Below are the code and all the weights of a small trained network. Each question names an input and a target symbol and asks about switching units off, where a switched-off unit gives its printed mean instead of its output.

import numpy as np


def w(rows, s, z=0):
    codes = np.array(rows[::2]) - 128.0
    scale = np.full(codes.shape[1], s)
    scale[-1] = z or s
    return codes * scale


def softmax(a):
    e = np.exp(a - a.max(-1, keepdims=True))
    return e / e.sum(-1, keepdims=True)


def log_softmax(a):
    a = a - a.max(-1, keepdims=True)
    return a - np.log(np.exp(a).sum(-1, keepdims=True))


def net(x, mask):
    ids = ['Παβγδεζθσω'.index(c) for c in x.split()]
    T = len(ids)
    res = E[ids] + P[:T]
    u = 0
    for l in range(3):
        r = res
        for j in range(3):
            rows = slice(3 * j, 3 * j + 3)
            q, k, v = (r @ M[l][rows].T for M in (Q, K, V))
            z = softmax(np.where(np.tri(T) > 0, q @ k.T / 3**0.5, -1e9)) @ v
            o = O[l][rows]
            res = res + np.where(mask[u + j], z, o[:, -1]) @ o[:, :-1]
        u += 3
    return log_softmax(res[-1] @ U[:, :-1].T + U[:, -1])


Q, K, V, O = {}, {}, {}, {}
E = w([
[87,118,51],'Π',
[110,81,102],'α',
[109,80,97],'β',
[64,56,66],'γ',
[109,30,129],'δ',
[160,152,130],'ε',
[152,143,128],'ζ',
[198,58,189],'θ',
[2,178,237],'σ',
[213,121,178],'ω',
],0.0071)
P = w([
[197,61,6],'0',
[174,37,72],'1',
[156,56,117],'2',
[123,74,183],'3',
[103,84,217],'4',
[81,86,253],'5',
],0.0029)
Q[0] = w([
[95,147,85],'0.h1',
[152,129,156],'0.h1',
[126,97,128],'0.h1',
[77,85,124],'0.h2',
[163,134,135],'0.h2',
[139,158,127],'0.h2',
[177,198,87],'0.h3',
[65,254,62],'0.h3',
[88,107,155],'0.h3',
],0.031)
K[0] = w([
[87,127,73],'0.h1',
[135,123,151],'0.h1',
[156,132,125],'0.h1',
[143,196,140],'0.h2',
[136,85,121],'0.h2',
[109,106,125],'0.h2',
[200,117,77],'0.h3',
[111,39,1],'0.h3',
[91,130,131],'0.h3',
],0.029)
V[0] = w([
[206,89,69],'0.h1',
[115,135,140],'0.h1',
[189,98,80],'0.h1',
[100,112,132],'0.h2',
[132,136,126],'0.h2',
[152,158,120],'0.h2',
[17,148,87],'0.h3',
[139,2,99],'0.h3',
[63,17,178],'0.h3',
],0.0087)
O[0] = w([
[175,109,75,217],'0.h1',
[118,132,136,112],'0.h1',
[166,116,91,198],'0.h1',
[114,145,146,135],'0.h2',
[132,117,119,123],'0.h2',
[136,115,101,110],'0.h2',
[31,130,140,99],'0.h3',
[136,10,105,254],'0.h3',
[106,46,179,213],'0.h3',
],0.011,0.0036)
Q[1] = w([
[119,176,159],'1.h1',
[161,154,172],'1.h1',
[114,131,121],'1.h1',
[163,147,148],'1.h2',
[147,123,149],'1.h2',
[145,154,163],'1.h2',
[149,146,119],'1.h3',
[87,113,164],'1.h3',
[81,255,97],'1.h3',
],0.036)
K[1] = w([
[120,146,186],'1.h1',
[56,138,182],'1.h1',
[135,130,135],'1.h1',
[176,151,97],'1.h2',
[165,131,133],'1.h2',
[158,181,106],'1.h2',
[181,126,118],'1.h3',
[66,143,151],'1.h3',
[111,112,1],'1.h3',
],0.027)
V[1] = w([
[129,173,196],'1.h1',
[123,135,168],'1.h1',
[120,115,139],'1.h1',
[133,144,157],'1.h2',
[156,178,217],'1.h2',
[154,126,124],'1.h2',
[46,31,89],'1.h3',
[246,64,165],'1.h3',
[205,104,145],'1.h3',
],0.011)
O[1] = w([
[75,42,110,36],'1.h1',
[112,71,124,93],'1.h1',
[135,117,141,132],'1.h1',
[128,94,122,100],'1.h2',
[135,23,122,45],'1.h2',
[150,154,150,140],'1.h2',
[64,19,47,197],'1.h3',
[17,137,254,251],'1.h3',
[74,135,207,190],'1.h3',
],0.0098,0.014)
Q[2] = w([
[128,146,135],'2.h1',
[140,248,134],'2.h1',
[72,68,130],'2.h1',
[88,151,41],'2.h2',
[149,164,162],'2.h2',
[141,127,121],'2.h2',
[106,142,124],'2.h3',
[62,133,255],'2.h3',
[177,92,114],'2.h3',
],0.021)
K[2] = w([
[82,134,116],'2.h1',
[137,234,106],'2.h1',
[50,69,133],'2.h1',
[91,110,34],'2.h2',
[107,139,205],'2.h2',
[115,107,121],'2.h2',
[119,126,106],'2.h3',
[47,3,167],'2.h3',
[116,132,160],'2.h3',
],0.017)
V[2] = w([
[163,158,128],'2.h1',
[218,141,155],'2.h1',
[246,9,216],'2.h1',
[168,255,150],'2.h2',
[53,179,85],'2.h2',
[252,34,160],'2.h2',
[144,192,108],'2.h3',
[142,179,126],'2.h3',
[135,155,100],'2.h3',
],0.0097)
O[2] = w([
[141,162,101,83],'2.h1',
[116,193,73,26],'2.h1',
[9,172,82,18],'2.h1',
[112,237,60,187],'2.h2',
[121,72,54,161],'2.h2',
[188,190,255,4],'2.h2',
[180,102,173,79],'2.h3',
[180,124,168,106],'2.h3',
[145,89,145,80],'2.h3',
],0.0095,0.013)
U = w([
[179,28,166,145],'Π',
[224,82,67,206],'α',
[135,187,199,186],'β',
[126,89,104,132],'γ',
[125,88,106,99],'δ',
[145,145,57,171],'ε',
[127,90,151,66],'ζ',
[52,107,254,88],'θ',
[135,131,72,187],'σ',
[43,43,89,2],'ω',
],0.0039,0.0066)

Each question gives the input, a string of symbols that net reads in full, and the target symbol t.
The units are the heads (3 rows each of Q, K, V and O). Each row of codes is followed by its name. A weight is (code - 128) times the scale printed after its matrix; where a second scale follows, it is the last column's (O and U).
mask holds one flag per head, layer by layer. A switched-off head (its flag False) gives its mean, the last column of its rows in O, instead of its output. The means were averaged over made-up inputs and are rounded, as every weight is.
A unit's drop is (log p(t) with every unit on - log p(t) with that unit switched off) / (log p(t) with every unit on - log p(t) with every unit switched off).
The circuit of an input: a set's keep is (log p(t) with only the set's units on - log p(t) with every unit switched off) / (log p(t) with every unit on - log p(t) with every unit switched off). Starting from all 9 units, units are removed one at a time, each time the one whose removal leaves the highest keep (on an exact tie, the one counted first), for as long as the keep stays at least 0.8.
units of the circuit, in order: the units of the circuit, biggest drop first
most important unit: the unit with the biggest drop
which heads matter: for each layer, one digit per head in row order, 1 if its drop is at least 0.15 and else 0, layers parted by /
input γ ω γ, target β: which heads matter	001 / 011 / 010
input ε γ ε δ, target ε: most important unit	1.h3
input ε θ δ ω ε, target β: units of the circuit, in order	[0.h3; 1.h3; 2.h2]
input Π Π θ θ γ Π, target θ: units of the circuit, in order	[0.h3; 1.h3]
input ε δ α β ω, target β: which heads matter	001 / 001 / 010
input θ ω θ, target β: which heads matter	101 / 000 / 010
input Π θ δ, target θ: units of the circuit, in order	[1.h3; 0.h3]
input σ Π ω, target Π: units of the circuit, in order	[2.h2; 1.h2; 0.h1; 1.h3]
input δ Π Π, target ω: units of the circuit, in order	[1.h3; 0.h3; 2.h2]
input Π β σ Π Π δ, target Π: units of the circuit, in order	[1.h3; 1.h2; 2.h2; 0.h1]
input Π Π ε ε γ, target ε: units of the circuit, in order	[1.h3; 2.h2; 0.h3]
input ε ω γ β, target β: units of the circuit, in order	[1.h3; 0.h3; 2.h2]
input Π σ δ Π γ θ, target Π: which heads matter	101 / 111 / 011
input γ Π Π Π, target α: units of the circuit, in order	[1.h2; 1.h3; 2.h1; 0.h3]
input Π δ δ Π Π, target ω: units of the circuit, in order	[1.h3; 0.h3; 2.h3]
input σ δ ε Π, target Π: most important unit	2.h2
input Π σ θ Π, target α: which heads matter	001 / 001 / 000
input ω ζ ε β Π, target ε: which heads matter	101 / 001 / 110
input ε Π θ Π Π γ, target Π: which heads matter	101 / 101 / 011
input δ Π Π ω, target β: most important unit	0.h3
